Each element has 3 parts.
Part 1 runs from 0 to 2 with no wrapping.
Part 2 runs from 1 to 3 in a loop.
Part 3 runs from 0 to 4 and stops there.
Symbols: fu is +1 on part 2; gi is -1 on part 1, -1 on part 3; ba is +1 on part 3; gu is +1 on part 1; bu is -1 on part 3; zu is -1 on part 1, -1 on part 2, -2 on part 3.

Each walk starts at a row, and each symbol moves it to the next element.
Each answer is a row, close to the row of the element it stands for.
---
163,289,311,1158,-396,-114,530,8,-366,37,272,90,-165,-19,-185,311
gu: 18,256,209,963,-226,-343,366,66,-331,311,-141,577,445,362,-358,193
bu: 104,70,211,973,-178,-117,297,114,-145,487,-405,619,363,448,-65,354
fu: -165,194,44,-249,219,-894,767,47,35,-6,-40,-80,-86,2,-1066,395
fu: 628,285,-36,33,-90,140,-91,141,-534,-201,490,-31,882,333,-625,-212
zu: 115,270,-82,-175,-114,6,252,-412,333,-34,383,-483,-1057,-558,-7,548
bu: -52,181,-100,-370,53,198,168,-333,383,-33,104,-560,-968,-411,231,564
gu: -100,57,-209,-958,327,-102,-251,-248,661,217,-251,-414,-561,-110,141,515
ba: -204,28,-213,-930,287,-374,100,-214,652,241,-222,-417,-526,-33,-129,628
---
529,252,221,717,-462,182,204,-65,-593,-401,905,-135,201,-174,-422,96
gu: 433,107,173,334,-143,-4,168,165,-551,-205,525,29,776,343,-659,-245
gi: 632,407,63,495,-455,387,179,-189,-426,-242,958,-341,-85,-251,-306,-34
ba: 525,316,203,567,-372,161,288,73,-545,-279,887,-148,98,-212,-478,-15
gu: 475,190,74,349,-230,-91,123,207,-712,-341,470,63,748,338,-871,-166
zu: 62,273,-61,65,-251,-220,515,-228,70,-58,607,-291,-927,-452,-141,512
ba: 30,399,157,269,-220,-344,674,-85,-103,-170,606,-316,-681,-386,-516,403
ba: 29,241,-20,471,-204,-393,775,-65,-195,-103,581,-106,-478,-279,-752,319
bu: 91,344,210,351,-173,-389,663,-179,-101,-141,644,-195,-694,-409,-463,464
---
198,16,134,626,-215,7,7,-114,221,757,-657,439,295,363,322,606
bu: 77,-8,-41,264,-79,187,-306,-203,477,709,-742,207,-4,295,796,488
bu: -10,-120,-74,-180,86,330,-514,-288,544,668,-694,2,-207,135,886,352
fu: -45,-23,-321,-923,255,-131,-172,-304,596,111,-296,-420,-483,-84,98,545
ba: -234,100,-259,-956,332,-431,146,-237,530,176,-263,-380,-482,-13,-234,458
fu: 544,98,-89,-796,-50,593,-822,-260,6,-73,110,-529,465,274,164,-23
ba: 729,166,-130,-336,-119,408,-441,17,-282,-166,490,-328,782,295,-229,20
zu: 8,156,-131,-390,39,201,-10,-349,511,52,311,-634,-943,-434,282,578
fu: 430,327,-9,-225,-226,688,-385,-396,148,-157,513,-658,-441,-230,520,237
---
689,390,139,161,-491,518,-87,-376,-337,-240,823,-385,-158,-270,35,207
fu: 260,359,147,934,-402,236,330,-317,37,252,153,65,-466,-165,461,432
bu: 150,132,139,708,-332,467,-28,-387,262,291,102,-97,-669,-190,732,578
fu: 19,293,-64,-112,-27,-9,341,-360,292,10,397,-493,-1014,-521,79,499
ba: 105,326,3,102,-131,-146,627,-358,98,-172,484,-506,-907,-516,-287,478
fu: 670,395,79,219,-518,515,-125,-358,-313,-374,928,-452,-275,-239,70,79
ba: 547,341,75,427,-294,293,199,-215,-444,-312,934,-282,-105,-209,-188,75
ba: 475,227,267,620,-343,213,324,2,-562,-292,839,-150,11,-211,-424,6
fu: 231,289,211,1093,-386,-103,599,51,-282,76,348,229,-181,-89,-115,247
---
-145,136,-279,-933,180,-414,56,-174,557,149,-396,-440,-501,-29,-171,567
ba: -157,99,-167,-865,288,-692,419,12,332,58,-66,-264,-351,11,-685,632
bu: -162,122,-166,-966,177,-232,131,-181,593,81,-129,-328,-503,-72,-209,578
bu: -82,-32,-263,-812,240,-5,-88,-248,653,178,-245,-465,-564,-56,116,539
fu: 436,40,-250,-792,4,656,-787,-328,183,34,-107,-536,204,110,549,115
gu: -156,-374,-172,-778,185,482,-750,74,146,-94,-331,-136,303,15,431,-529
ba: -116,-358,-213,-671,356,350,-765,291,-41,-327,-213,-123,531,210,268,-666
fu: -461,-384,65,-24,331,115,-304,186,284,308,-832,473,257,222,683,-388
fu: -691,-306,-274,-929,429,-268,-143,258,239,-217,-545,37,-167,-58,38,-402
---
536,250,24,-11,-221,682,-276,-375,-113,-131,806,-602,-274,-340,368,217
gu: 611,58,-157,-658,-106,586,-813,-218,22,-45,161,-448,439,295,251,18
gu: -112,-287,-137,-724,172,437,-643,234,-13,-365,-199,-45,456,110,344,-704
fu: -543,-419,-38,-48,156,72,-406,263,315,295,-871,482,238,144,673,-440
fu: -665,-472,-226,-923,494,-338,-122,220,322,-2,-595,87,-56,-162,-17,-366
gi: -102,2,-262,-1059,269,-145,-230,-356,611,192,-234,-300,-592,-105,164,352
gu: -573,-370,-260,-939,467,-76,-322,92,499,71,-591,-29,-266,9,279,-270
fu: -75,-299,-231,-868,263,380,-715,222,188,-229,-252,-101,322,140,568,-555
fu: -333,-314,-70,-218,263,229,-457,76,407,227,-841,335,2,144,770,-244
---
-647,-264,-91,-102,280,-763,442,545,-324,-191,-214,418,301,143,-758,-426
zu: 87,103,217,685,-85,-17,-34,-114,122,730,-724,588,239,424,414,608
ba: 77,99,227,1022,-162,-180,217,73,-82,559,-432,679,400,578,-106,382
bu: 81,80,94,791,-207,-70,-6,-98,224,580,-731,563,316,348,457,503
gi: 194,251,84,609,-307,393,57,-386,227,393,49,-60,-598,-193,783,435
gu: -25,81,162,276,-78,237,-295,-246,452,655,-785,241,-41,359,819,535
ba: 111,77,98,799,-51,-7,-65,-138,77,765,-726,488,234,396,402,513
gu: -448,-432,152,213,273,-42,-265,327,102,237,-797,505,453,338,281,-387
zu: 413,9,-156,-865,93,518,-715,-337,197,-73,53,-419,152,230,390,146
---
3,-57,207,990,-280,-385,471,188,-388,293,-192,650,495,365,-306,164
zu: 689,223,115,234,-432,545,-57,-329,-327,-219,908,-439,-134,-257,22,177
bu: 566,283,-56,-49,-392,755,-318,-335,-56,-191,706,-564,-361,-357,313,158
gu: 654,105,-55,-688,29,749,-847,-318,0,-70,264,-492,497,231,202,69
gu: -151,-360,-235,-714,272,350,-643,235,-95,-225,-214,-64,571,187,245,-734
gi: 426,54,-178,-813,-22,635,-737,-286,188,28,10,-529,126,154,455,116
gu: -115,-301,-147,-815,273,398,-670,94,201,-188,-195,-108,328,62,482,-573
ba: -19,-452,-196,-870,294,362,-692,315,-74,-228,-222,30,605,222,227,-709
gi: 423,46,-235,-811,3,619,-756,-260,99,4,11,-395,93,157,334,86
---
-144,-367,-166,-715,250,292,-724,318,39,-187,-290,-22,578,207,349,-737
ba: -152,-344,-105,-531,288,170,-535,392,-208,-354,-183,79,750,198,-132,-790
fu: -514,-373,9,157,296,-148,-199,363,-9,174,-832,695,403,200,472,-475
bu: -361,-386,-46,-71,202,128,-541,210,242,182,-786,502,243,170,625,-315
gi: 25,-15,-118,-68,-76,296,-441,-337,559,559,-628,-5,-159,202,919,421
ba: 100,8,-8,250,29,205,-237,-235,453,757,-670,275,-17,317,771,519
gi: 153,233,-4,321,-202,503,-60,-507,323,237,-70,-151,-609,-313,852,515
fu: 46,181,-99,-381,-11,96,63,-436,498,79,243,-512,-865,-483,292,514
fu: 534,245,-111,-188,-276,672,-321,-348,106,-50,502,-620,-450,-231,591,182
---
565,142,-23,-174,-302,680,-373,-484,159,-130,500,-477,-395,-252,456,221
fu: 270,125,39,348,-337,430,-61,-495,366,288,-20,-134,-760,-281,849,493
gu: 84,-43,-92,-125,43,225,-412,-351,452,471,-633,56,-140,212,818,483
ba: 153,-48,9,317,-91,202,-313,-205,395,740,-728,153,3,186,708,516
gu: -573,-330,-48,-27,222,140,-346,206,169,314,-880,469,240,201,677,-440
ba: -413,-353,45,249,117,-67,-312,403,12,299,-800,588,400,253,387,-431
bu: -466,-493,-91,-175,256,68,-416,270,228,313,-934,344,116,152,546,-343
gi: 73,-61,-78,-101,-12,391,-409,-363,470,606,-626,-36,-199,173,751,435
fu: -115,18,-225,-1010,261,-124,-45,-269,640,231,-307,-365,-411,-42,211,450
---
18,323,135,295,-175,-286,631,-153,-181,-224,574,-247,-695,-436,-487,377
fu: 594,331,91,438,-412,306,131,-121,-434,-383,1018,-380,-173,-297,-300,47
fu: 223,211,299,1106,-390,74,388,-141,-141,239,232,99,-384,-256,201,378
bu: 190,232,199,986,-447,337,255,-338,-17,179,108,175,-580,-273,421,452
fu: 124,361,23,151,-139,-275,519,-301,171,-63,566,-474,-894,-464,-192,422
bu: 24,250,-136,-239,-67,-109,352,-369,305,-87,451,-576,-967,-474,104,479
fu: 606,354,-126,-31,-376,711,-257,-461,0,-188,691,-528,-332,-209,324,182
ba: 667,274,24,215,-429,525,-48,-343,-218,-274,919,-494,-258,-313,188,93
ba: 694,254,130,482,-408,384,138,-245,-441,-348,938,-351,-115,-137,-169,-3
---
706,360,108,205,-299,589,-71,-257,-294,-357,868,-408,-141,-212,157,180
bu: 521,245,-9,-41,-381,645,-178,-352,-94,-248,782,-542,-414,-369,244,157
ba: 606,353,146,239,-399,503,-105,-266,-383,-369,873,-445,-217,-271,174,47
fu: 353,264,307,947,-469,367,272,-328,16,345,245,67,-450,-130,464,445
ba: 259,288,314,1169,-453,99,451,-164,-276,140,303,176,-296,-125,81,264
bu: 167,190,200,856,-336,214,233,-214,93,298,149,6,-523,-157,387,430
fu: 80,288,-26,105,-184,-170,526,-314,187,-163,579,-400,-916,-564,-225,430
gu: -129,278,-250,-797,296,-720,486,-52,339,146,-64,-220,-333,4,-693,575
fu: 712,164,-76,-410,-99,405,-495,-12,-305,-227,359,-303,801,412,-185,-112
---
459,179,104,241,-195,-73,103,267,-615,-256,545,-32,773,228,-764,-95
gi: 650,304,212,394,-454,305,152,-123,-388,-262,904,-269,-3,-226,-173,14
fu: 254,354,226,1152,-522,56,423,-218,-170,213,238,41,-338,-167,169,366
fu: -34,298,72,300,-180,-345,744,-93,-69,-157,641,-278,-771,-345,-541,387
bu: 116,420,-27,88,-214,-143,463,-317,120,-154,608,-475,-916,-444,-252,520
fu: 696,293,-7,192,-431,503,-154,-231,-104,-195,869,-488,-264,-212,69,77
ba: 631,295,168,501,-357,374,129,-84,-434,-386,992,-323,-6,-287,-329,69
ba: 525,258,128,689,-389,224,327,-117,-570,-255,840,-154,66,-63,-514,-69
bu: 564,371,213,393,-373,368,204,-172,-483,-363,954,-338,25,-157,-243,28
---
-54,-381,-115,-536,258,217,-654,370,-165,-392,-213,147,648,214,63,-856
bu: -105,-421,-53,-726,267,322,-611,311,102,-205,-230,6,494,152,282,-706
fu: -557,-373,-5,-39,348,61,-412,187,252,214,-911,380,202,96,734,-393
fu: -695,-394,-209,-792,557,-345,-170,287,442,5,-570,-53,-70,15,-49,-314
gi: -202,-58,-262,-974,287,38,-142,-238,539,172,-185,-440,-466,-77,56,415
fu: 466,-62,-209,-824,44,594,-790,-275,265,26,79,-459,123,50,449,97
gu: -24,-376,-161,-717,202,345,-731,114,192,-156,-307,-95,311,103,485,-563
ba: -95,-412,-74,-735,260,365,-631,230,-30,-266,-230,-78,493,130,328,-647
ba: -216,-318,-76,-479,327,258,-520,408,-184,-295,-94,15,725,212,34,-832
---
67,73,153,998,-143,-276,276,63,-186,414,-334,532,520,443,-101,367
ba: 109,168,267,937,-274,-385,356,135,-267,326,-173,540,507,255,-331,190
bu: 26,128,161,963,-86,-258,295,54,-72,539,-468,614,435,319,-136,406
zu: 557,260,57,-29,-339,700,-214,-387,-81,-229,721,-598,-237,-369,401,112
fu: 248,198,45,661,-389,395,-54,-435,187,360,175,-143,-743,-251,683,433
fu: -17,326,-146,-187,-103,-70,317,-447,305,34,336,-507,-986,-555,72,536
bu: 111,204,-91,-398,-89,191,121,-468,475,3,265,-512,-948,-485,304,639
gu: -121,59,-287,-1045,307,-25,-220,-382,656,200,-355,-431,-619,-130,212,419
ba: -257,45,-252,-965,322,-513,48,-281,579,148,-278,-380,-406,-43,-205,556
---
-83,-371,-123,-807,282,293,-801,77,186,-49,-233,-37,336,141,479,-433
ba: -164,-399,-171,-685,371,250,-677,254,-68,-283,-375,-93,507,141,411,-776
ba: -171,-304,-83,-468,201,229,-545,370,-206,-230,-177,173,775,190,-30,-852
zu: -61,-23,-251,-1016,211,-88,-126,-225,600,247,-366,-313,-572,-10,230,505
gu: -548,-283,-247,-964,462,-157,-294,97,508,-73,-598,-109,-247,-154,75,-286
fu: -73,-344,-238,-848,220,445,-734,196,98,-164,-235,-142,301,64,548,-494
ba: -96,-296,-71,-697,366,450,-662,142,-32,-237,-253,101,613,199,336,-797
ba: -157,-385,-150,-502,278,176,-502,354,-225,-290,-50,186,642,222,40,-800
fu: -471,-475,124,254,289,-75,-232,376,141,169,-730,559,446,363,463,-489
---
-626,-400,-289,-932,496,-81,-284,88,408,-7,-599,-82,-215,-187,326,-309
ba: -640,-373,-202,-838,626,-301,-168,235,361,-64,-561,-18,-180,21,-44,-294
gi: -202,15,-207,-904,207,-73,-98,-331,593,122,-157,-358,-552,-140,178,471
fu: 482,96,-172,-747,-27,693,-706,-306,267,110,-24,-503,153,107,495,92
fu: 72,-47,-156,-134,-4,313,-487,-338,570,605,-692,76,-126,49,796,512
ba: 106,-24,-41,207,101,144,-380,-353,427,719,-700,184,-64,212,751,474
gi: 195,187,45,275,-240,413,-168,-469,385,341,5,-163,-658,-203,863,405
gu: -15,51,-46,-130,-39,389,-420,-285,481,597,-640,35,-272,204,951,435
ba: 173,-54,78,312,-111,214,-277,-332,480,738,-639,158,-72,313,786,577
---
510,383,178,619,-374,208,365,-83,-481,-352,902,-175,168,-116,-397,-35
fu: 228,244,313,1137,-395,-71,557,-65,-363,122,398,211,-182,-127,-72,284
gu: 59,89,341,902,-207,-337,351,112,-294,331,-201,512,594,359,-440,144
gi: 209,268,194,1108,-428,98,396,-182,-170,143,218,124,-429,-146,140,444
bu: 216,332,197,833,-439,239,258,-316,64,257,241,18,-536,-274,422,506
ba: 194,259,278,1186,-462,-14,457,-231,-201,211,263,148,-344,-94,87,328
bu: 196,288,195,990,-501,237,290,-402,-75,263,194,63,-528,-284,403,434
ba: 146,196,333,1165,-454,94,513,-240,-151,205,333,210,-384,-128,104,329
fu: 69,342,52,326,-194,-327,714,-229,80,-152,628,-248,-733,-419,-567,442
---
148,126,54,343,-231,426,-153,-458,352,347,-98,-165,-651,-201,844,492
gu: 86,-26,-21,-65,0,373,-405,-329,444,658,-703,-35,-145,167,857,434
gu: -406,-363,-95,-182,232,250,-538,18,478,226,-812,220,43,97,762,-322
ba: -493,-408,37,-74,345,104,-372,143,247,322,-991,443,129,190,656,-326
fu: -659,-350,-277,-948,491,-255,-156,254,298,-124,-472,-54,-77,-116,-19,-410
ba: -816,-327,-143,-748,462,-556,-2,300,156,-103,-479,200,139,-12,-366,-400
bu: -634,-346,-205,-932,451,-343,-155,309,348,-63,-520,-15,-167,-11,-25,-325
ba: -777,-372,-149,-669,587,-566,-3,387,150,-250,-456,165,13,78,-403,-448
ba: -661,-307,-67,-329,404,-680,240,479,-80,-297,-224,243,72,-82,-607,-401
---
-673,-329,-161,-407,491,-739,306,418,-104,-116,-320,248,199,20,-682,-517
zu: 103,-79,92,236,-132,227,-326,-329,355,632,-831,277,31,182,694,454
ba: 139,12,122,686,-137,-109,-101,-128,197,725,-757,494,311,473,485,537
gu: -448,-333,67,281,264,-76,-197,330,16,242,-909,590,313,214,421,-569
zu: 401,-88,-179,-869,3,664,-740,-290,287,28,108,-466,286,230,554,60
gu: -111,-354,-143,-793,218,381,-679,195,146,-184,-347,-157,310,144,451,-552
ba: -111,-385,-191,-665,375,336,-763,169,-11,-212,-238,8,425,85,272,-740
fu: -574,-341,-87,-79,209,91,-418,200,308,296,-946,610,253,192,603,-365
gi: 129,40,-58,-104,98,243,-475,-224,557,538,-633,36,-210,113,902,564
---
616,294,70,-6,-399,653,-205,-438,-98,-215,633,-597,-336,-348,424,295
bu: 544,206,-54,-249,-224,686,-361,-361,61,-56,428,-594,-347,-244,544,150
fu: 149,116,57,294,-268,550,-154,-491,316,186,-52,-163,-680,-223,842,498
gu: 66,-30,-95,-229,-45,364,-408,-333,580,760,-673,-119,-139,215,870,472
fu: -177,182,-197,-975,229,-198,-114,-315,650,242,-167,-350,-389,6,150,456
fu: 475,42,-258,-785,51,560,-780,-305,153,-10,25,-536,162,118,446,116
fu: 79,-56,-4,27,-8,394,-400,-417,441,568,-716,58,-214,225,783,497
gu: -348,-366,4,-326,363,190,-504,117,487,305,-823,234,34,161,863,-278
fu: -680,-352,-281,-1015,522,-123,-313,54,482,33,-448,-92,-284,-118,294,-264
---
114,214,-121,-336,-72,163,62,-549,403,51,276,-585,-970,-443,330,527
gu: -211,59,-232,-881,322,-120,-144,-377,661,213,-307,-477,-496,-102,205,452
gu: -504,-369,-213,-950,445,-169,-219,14,498,53,-554,-156,-259,19,214,-235
ba: -658,-370,-174,-837,569,-234,-65,201,279,-67,-544,99,-160,-34,29,-286
bu: -540,-289,-242,-981,484,-175,-299,110,464,-26,-558,-130,-206,-77,355,-265
ba: -709,-426,-157,-882,485,-271,-170,215,375,-188,-607,21,-136,-23,-54,-341
bu: -557,-396,-189,-884,471,-80,-262,42,462,-7,-519,8,-274,-64,177,-137
ba: -625,-385,-215,-933,571,-269,-90,104,353,-51,-562,-76,-100,-62,-14,-424
ba: -747,-354,-178,-638,541,-552,92,404,83,-58,-476,240,112,27,-244,-451
---
119,247,200,1082,-472,-80,419,-158,-360,203,270,221,-167,-103,-169,243
fu: -7,355,110,471,-201,-468,763,-124,-338,-170,764,-70,-373,-343,-660,249
bu: 26,373,63,354,-136,-435,696,-219,-54,-123,545,-242,-661,-428,-496,387
fu: 649,353,161,379,-411,403,166,-183,-438,-315,847,-333,-127,-286,-288,56
ba: 534,318,218,664,-451,116,376,-87,-633,-358,878,-104,163,-172,-482,35
fu: 258,274,260,1079,-410,13,614,-153,-312,110,297,290,-176,-63,-80,276
bu: 242,215,152,1139,-501,41,460,-154,-216,134,302,255,-412,-121,67,281
gu: 118,139,199,1027,-225,-250,361,105,-127,510,-419,556,517,329,-11,405
fu: -167,236,20,-135,258,-823,576,167,-49,-31,163,45,-125,60,-980,455
---
-578,-209,-15,-88,340,-684,439,457,-192,-288,-175,332,411,65,-734,-425
gi: -142,123,-147,-178,119,-774,728,126,27,51,3,7,-73,139,-1022,335
zu: 192,170,54,707,-369,495,98,-362,211,307,82,-190,-637,-253,714,528
gu: 89,27,-33,231,-70,263,-287,-215,333,605,-753,140,-45,334,812,530
ba: 122,101,191,744,-152,-104,-11,-150,132,681,-667,463,254,454,384,461
gu: -563,-425,15,205,179,-8,-224,364,165,179,-795,603,461,214,364,-478
bu: -434,-442,-75,-111,357,71,-398,202,421,298,-886,418,179,130,699,-381
gi: 158,-30,45,-77,61,355,-411,-251,455,582,-629,-15,-218,193,893,388
gu: -471,-307,-88,-229,281,152,-563,19,319,289,-854,250,70,141,855,-235
---
307,328,192,1009,-442,261,247,-355,-9,257,55,71,-510,-155,503,404
gu: 91,198,101,713,-126,-4,-111,-172,85,648,-739,480,305,433,387,628
ba: 105,83,258,932,-158,-186,261,112,-207,486,-490,619,445,460,-81,320
gi: 256,207,249,996,-361,274,321,-361,29,294,121,26,-464,-199,448,443
gu: 179,70,187,640,-166,-46,69,-144,187,723,-645,436,320,464,367,561
ba: 48,86,245,993,-355,-247,273,148,-214,549,-410,584,450,445,-129,287
gi: 259,241,221,987,-429,306,274,-316,13,335,141,14,-554,-267,466,405
ba: 170,260,282,1155,-421,-22,435,-178,-97,119,203,156,-347,-232,180,410
bu: 267,306,228,985,-387,157,273,-264,50,258,161,4,-587,-256,422,551
---
-397,-283,112,491,181,-330,-92,453,-48,239,-706,750,523,279,40,-409
fu: -724,-273,-66,-373,447,-712,267,513,-45,-134,-208,262,209,5,-606,-480
ba: -562,-153,-6,-126,371,-711,409,482,-317,-214,-113,297,335,115,-787,-400
fu: -87,-142,110,-1,144,-100,25,451,-531,-524,126,308,892,262,-505,-803
zu: -205,160,-166,-635,143,-758,386,-52,244,10,-41,-187,-255,15,-719,612
fu: 732,98,-103,-421,-49,334,-543,-160,-265,-178,374,-261,779,309,-320,-39
zu: 32,224,-154,-387,-30,94,159,-415,557,172,224,-559,-934,-410,175,513
gu: -236,-18,-379,-970,218,-103,-135,-214,573,270,-361,-366,-493,-55,60,483
fu: 496,39,-269,-837,152,510,-721,-307,170,59,43,-480,161,131,475,53
